Here is a tiny trained network, its code and every weight. The questions are about switching its units off for an input and a class, where a switched-off unit gives its printed mean instead of its output.

import numpy as np


def w(rows, s, z=0):
    codes = np.array(rows[::2]) - 128.0
    scale = np.full(codes.shape[1], s)
    scale[-1] = z or s
    return codes * scale


def norm(h):
    return h / np.sqrt((h * h).mean(-1, keepdims=True) + 1e-5)


def f(y):
    return y / 2 * (1 + np.tanh(0.7978845608 * (y + 0.044715 * y**3)))


def log_softmax(a):
    a = a - a.max(-1, keepdims=True)
    return a - np.log(np.exp(a).sum(-1, keepdims=True))


def net(x, mask):
    res = np.array(x, float).reshape(1, 7) / 4 @ E
    u = 0
    for l in range(2):
        y = f(norm(res) @ A[l][:, :-1].T + A[l][:, -1])
        res = res + np.where(mask[u : u + 6], y, B[l][:, -1]) @ B[l][:, :-1]
        u += 6
    return log_softmax(norm(res)[-1] @ U[:, :-1].T + U[:, -1])


A, B = {}, {}
E = w([
[124,124,146,102,203,110,176,167,128,83,133],'x0',
[162,94,87,55,114,141,69,135,133,80,222],'x1',
[171,188,193,82,98,139,119,177,145,164,146],'x2',
[137,132,131,176,98,119,79,180,182,63,75],'x3',
[80,138,100,83,80,152,149,150,124,114,100],'x4',
[92,224,115,84,185,106,61,81,140,116,104],'x5',
[184,179,53,145,74,3,192,108,141,124,146],'x6',
],0.0063)
A[0] = w([
[112,136,104,90,170,159,190,74,2,240,175,69],'L0N0',
[239,91,179,223,228,65,44,104,103,171,167,105],'L0N1',
[91,46,29,168,177,140,136,46,132,85,90,38],'L0N2',
[47,155,44,37,42,183,169,188,72,98,60,2],'L0N3',
[127,124,103,172,3,158,33,42,120,215,117,104],'L0N4',
[86,78,163,113,171,186,73,170,161,121,105,160],'L0N5',
],0.0054,0.004)
B[0] = w([
[102,178,74,161,126,183,112,190,101,122,155,230],'L0N0',
[36,150,107,78,47,198,189,102,191,85,109,225],'L0N1',
[68,145,254,157,84,62,63,167,101,150,197,185],'L0N2',
[87,122,182,145,105,156,180,36,225,110,154,164],'L0N3',
[127,125,163,96,247,100,202,195,135,44,135,241],'L0N4',
[162,125,49,145,123,43,153,135,188,176,138,254],'L0N5',
],0.0091,0.003)
A[1] = w([
[73,33,176,117,202,253,36,154,163,214,83,20],'L1N0',
[200,218,217,60,79,160,130,203,173,196,137,19],'L1N1',
[73,232,91,99,171,91,30,46,127,100,99,5],'L1N2',
[105,160,161,194,98,132,163,69,102,215,35,44],'L1N3',
[157,24,126,190,25,155,187,172,80,114,152,48],'L1N4',
[115,173,175,198,174,135,180,139,81,170,25,81],'L1N5',
],0.0057,0.0023)
B[1] = w([
[189,201,68,135,71,2,205,53,104,122,124,225],'L1N0',
[39,60,127,208,148,94,104,77,74,104,124,229],'L1N1',
[208,59,198,158,110,197,162,141,92,198,73,252],'L1N2',
[163,108,109,81,86,157,73,90,145,95,202,187],'L1N3',
[147,189,180,101,187,168,68,83,114,178,48,249],'L1N4',
[166,50,109,53,130,143,54,159,144,70,188,240],'L1N5',
],0.0096,0.0031)
U = w([
[195,162,46,147,82,4,170,91,132,172,103,122],'0',
[196,120,212,119,153,214,111,107,91,195,58,115],'1',
[166,69,90,50,93,172,24,130,127,62,208,97],'2',
[16,95,184,216,115,68,71,113,61,124,165,96],'3',
[108,182,84,173,119,174,106,205,139,122,113,254],'4',
[68,151,162,106,84,180,201,56,216,101,132,99],'5',
[117,109,155,91,255,104,207,195,128,66,120,101],'6',
],0.012,0.013)

Each question gives the input, the list of numbers given to net, and the class t.
The units are the neurons (one row each of A and B). Each row of codes is followed by its name. A weight is (code - 128) times the scale printed after its matrix; where a second scale follows, it is the last column's (A, B and U).
mask holds one flag per neuron, layer by layer. A switched-off neuron (its flag False) gives its mean, the last column of its row in B, instead of its output. The means were averaged over made-up inputs and are rounded, as every weight is.
A unit's drop is (log p(t) with every unit on - log p(t) with that unit switched off) / (log p(t) with every unit on - log p(t) with every unit switched off).
The circuit of an input: a set's keep is (log p(t) with only the set's units on - log p(t) with every unit switched off) / (log p(t) with every unit on - log p(t) with every unit switched off). Starting from all 12 units, units are removed one at a time, each time the one whose removal leaves the highest keep (on an exact tie, the one counted first), for as long as the keep stays at least 0.8.
units of the circuit, in order: the units of the circuit, biggest drop first
unit that matters most: the unit with the biggest drop
top k neurons: the k neurons with the biggest drops, biggest first
k most important neurons of layer l: the k neurons of layer l with the biggest drops, biggest first
input [-6,3,-8,-1,-8,-7,5], class 3: unit that matters most : L0N2
input [-2,-1,8,-3,5,-8,6], class 1: 2 most important neurons of layer 0 : L0N5, L0N2
input [5,-4,-4,-6,-3,-5,-4], class 4: top 4 neurons : L0N0, L0N4, L1N2, L1N1
input [0,7,-3,-8,6,-4,-4], class 4: top 3 neurons : L0N0, L1N5, L1N3
input [-3,1,7,-5,-8,7,3], class 5: top 3 neurons : L0N1, L1N4, L1N5
input [-5,2,3,-6,-6,5,5], class 4: units of the circuit, in order : L0N0, L1N0, L0N5
input [3,3,2,3,-8,4,7], class 5: top 2 neurons : L0N1, L0N5
input [3,-8,-5,-5,-5,0,-2], class 2: 2 most important neurons of layer 1 : L1N5, L1N3
input [-7,3,-3,4,-6,-8,5], class 1: top 2 neurons : L1N4, L0N5
input [7,2,-8,-2,-4,7,4], class 3: top 3 neurons : L0N2, L1N4, L0N4
input [-7,4,-8,-3,-2,7,7], class 3: top 2 neurons : L0N2, L0N5
input [8,-8,0,4,-2,-4,4], class 2: top 2 neurons : L1N5, L0N4
input [7,-8,-7,-2,-5,5,-3], class 2: units of the circuit, in order : L1N5, L1N3, L0N4
input [-6,-1,7,5,-1,-2,3], class 3: top 2 neurons : L1N1, L0N5
input [1,-6,-6,1,2,-5,-1], class 2: units of the circuit, in order : L1N5, L1N3
input [-5,2,-7,-2,7,8,-3], class 1: unit that matters most : L1N2
input [5,0,-5,2,4,-8,-6], class 1: top 3 neurons : L1N4, L0N4, L0N5
input [6,4,2,8,-1,-3,-8], class 0: top 2 neurons : L1N0, L0N4
input [2,-7,7,-3,-6,-5,6], class 2: 3 most important neurons of layer 1 : L1N3, L1N5, L1N0
input [4,2,8,-5,-8,2,1], class 3: unit that matters most : L1N1
input [-6,-4,-1,7,7,2,-8], class 0: top 2 neurons : L1N0, L0N1
input [2,2,-7,4,4,-7,0], class 1: top 3 neurons : L1N4, L1N1, L0N4
input [8,-1,8,-6,-1,0,6], class 3: 2 most important neurons of layer 0 : L0N4, L0N5
input [8,-8,-7,-5,6,-5,-4], class 2: 3 most important neurons of layer 1 : L1N5, L1N3, L1N1
input [0,-8,4,1,-1,-7,-1], class 2: 3 most important neurons of layer 1 : L1N5, L1N3, L1N2
input [3,-5,-7,-4,-2,5,-3], class 3: 2 most important neurons of layer 0 : L0N2, L0N0
